Here is a tiny trained network, its code and every weight. The questions are about switching its units off for an input and a class, where a switched-off unit gives its printed mean instead of its output.

import numpy as np


def w(rows, s, z=0):
    codes = np.array(rows[::2]) - 128.0
    scale = np.full(codes.shape[1], s)
    scale[-1] = z or s
    return codes * scale


def f(y):
    return y / 2 * (1 + np.tanh(0.7978845608 * (y + 0.044715 * y**3)))


def log_softmax(a):
    a = a - a.max(-1, keepdims=True)
    return a - np.log(np.exp(a).sum(-1, keepdims=True))


def net(x, mask):
    res = np.array(x, float).reshape(1, 7) / 4 @ E
    y = f(res @ A[0][:, :-1].T + A[0][:, -1])
    res = res + np.where(mask, y, B[0][:, -1]) @ B[0][:, :-1]
    return log_softmax(res[-1] @ U[:, :-1].T + U[:, -1])


A, B = {}, {}
E = w([
[81,189,2,230,125],'x0',
[199,24,100,233,119],'x1',
[127,131,128,128,128],'x2',
[128,60,34,25,91],'x3',
[124,124,128,130,133],'x4',
[15,87,168,171,47],'x5',
[130,130,129,129,123],'x6',
],0.0089)
A[0] = w([
[185,75,246,71,84,54],'n0',
[167,177,217,226,147,58],'n1',
[64,167,138,93,146,86],'n2',
[61,54,135,180,69,164],'n3',
[98,166,37,139,78,61],'n4',
[100,204,150,84,151,35],'n5',
[217,137,110,131,174,132],'n6',
[101,217,53,218,140,98],'n7',
[121,84,73,88,104,22],'n8',
[166,49,61,91,76,177],'n9',
[131,76,176,77,198,1],'n10',
[164,54,147,189,142,88],'n11',
[193,71,110,190,132,108],'n12',
[199,153,63,112,242,59],'n13',
],0.011,0.0042)
B[0] = w([
[154,80,112,196,167,252],'n0',
[31,168,146,61,168,244],'n1',
[175,111,47,114,96,174],'n2',
[159,134,167,107,56,228],'n3',
[142,102,163,183,163,195],'n4',
[127,108,24,125,95,178],'n5',
[120,110,150,115,50,212],'n6',
[151,102,162,174,162,254],'n7',
[31,134,163,83,222,170],'n8',
[97,183,148,82,159,233],'n9',
[101,143,134,208,133,182],'n10',
[136,175,11,127,142,199],'n11',
[133,156,83,135,118,215],'n12',
[92,101,179,148,60,235],'n13',
],0.012,0.0098)
U = w([
[63,155,133,109,175,100],'0',
[167,48,127,210,167,89],'1',
[166,155,14,140,86,98],'2',
[129,104,169,142,7,97],'3',
[169,145,131,137,122,248],'4',
],0.012,0.014)

Each question gives the input, the list of numbers given to net, and the class t.
The units are the neurons (one row each of A and B). Each row of codes is followed by its name. A weight is (code - 128) times the scale printed after its matrix; where a second scale follows, it is the last column's (A, B and U).
mask holds one flag per neuron, in row order. A switched-off neuron (its flag False) gives its mean, the last column of its row in B, instead of its output. The means were averaged over made-up inputs and are rounded, as every weight is.
A unit's drop is (log p(t) with every unit on - log p(t) with that unit switched off) / (log p(t) with every unit on - log p(t) with every unit switched off).
The circuit of an input: a set's keep is (log p(t) with only the set's units on - log p(t) with every unit switched off) / (log p(t) with every unit on - log p(t) with every unit switched off). Starting from the 12 units with the biggest drops (on a tie, the unit counted first), units are removed one at a time, each time the one whose removal leaves the highest keep (on an exact tie, the one counted first), for as long as the keep stays at least 0.8.
circuit, biggest first: the units of the circuit, biggest drop first
unit that matters most: the unit with the biggest drop
top k neurons: the k neurons with the biggest drops, biggest first
drop when u is switched off: that unit's drop, to one decimal
input [2,-3,2,-4,-5,-7,2], class 3: circuit, biggest first => [n13; n6]
input [5,-6,-4,1,4,5,4], class 2: unit that matters most => n2
input [1,7,2,-4,3,-3,7], class 2: top 2 neurons => [n11; n12]
input [5,-1,-2,2,1,2,2], class 1: circuit, biggest first => [n4; n7]
input [6,-1,6,7,4,-1,-7], class 0: top 2 neurons => [n8; n9]
input [-6,-5,-6,3,1,-3,-2], class 1: circuit, biggest first => [n0; n1]
input [3,-7,4,-3,5,6,3], class 2: top 2 neurons => [n2; n5]
input [8,3,2,6,1,0,2], class 1: top 3 neurons => [n4; n1; n7]
input [1,6,6,-4,6,-1,3], class 2: top 2 neurons => [n11; n12]
input [-3,-7,3,-6,-8,-1,7], class 2: circuit, biggest first => [n5; n2]
input [6,-1,2,8,-2,-7,-7], class 0: top 3 neurons => [n8; n9; n3]
input [3,-1,7,0,3,3,2], class 1: circuit, biggest first => [n1; n9]
input [-1,0,8,-6,-4,-5,-1], class 0: top 2 neurons => [n1; n3]
input [-4,7,6,8,5,2,6], class 0: circuit, biggest first => [n9]
input [6,5,2,-2,-8,-8,8], class 3: top 3 neurons => [n13; n6; n0]
input [-6,-5,-7,-6,4,-7,7], class 3: circuit, biggest first => [n6; n13]
input [-5,0,-4,3,-6,-1,4], class 1: top 2 neurons => [n0; n1]
input [8,7,6,2,-1,-8,0], class 1: top 3 neurons => [n7; n4; n3]
input [4,-8,7,0,1,8,8], class 2: top 4 neurons => [n2; n5; n13; n6]
input [-6,1,7,7,7,1,0], class 0: circuit, biggest first => [n8]
input [8,-7,-1,-7,-3,1,3], class 1: top 3 neurons => [n7; n4; n9]
input [-4,-7,-7,-6,-2,3,5], class 2: top 2 neurons => [n5; n2]
input [2,-5,-6,3,-3,7,-6], class 3: drop when n6 is switched off => -0.1
input [7,0,-7,7,-2,-5,6], class 0: drop when n8 is switched off => 0.4
input [-8,5,-2,3,7,4,5], class 1: drop when n0 is switched off => 2.0
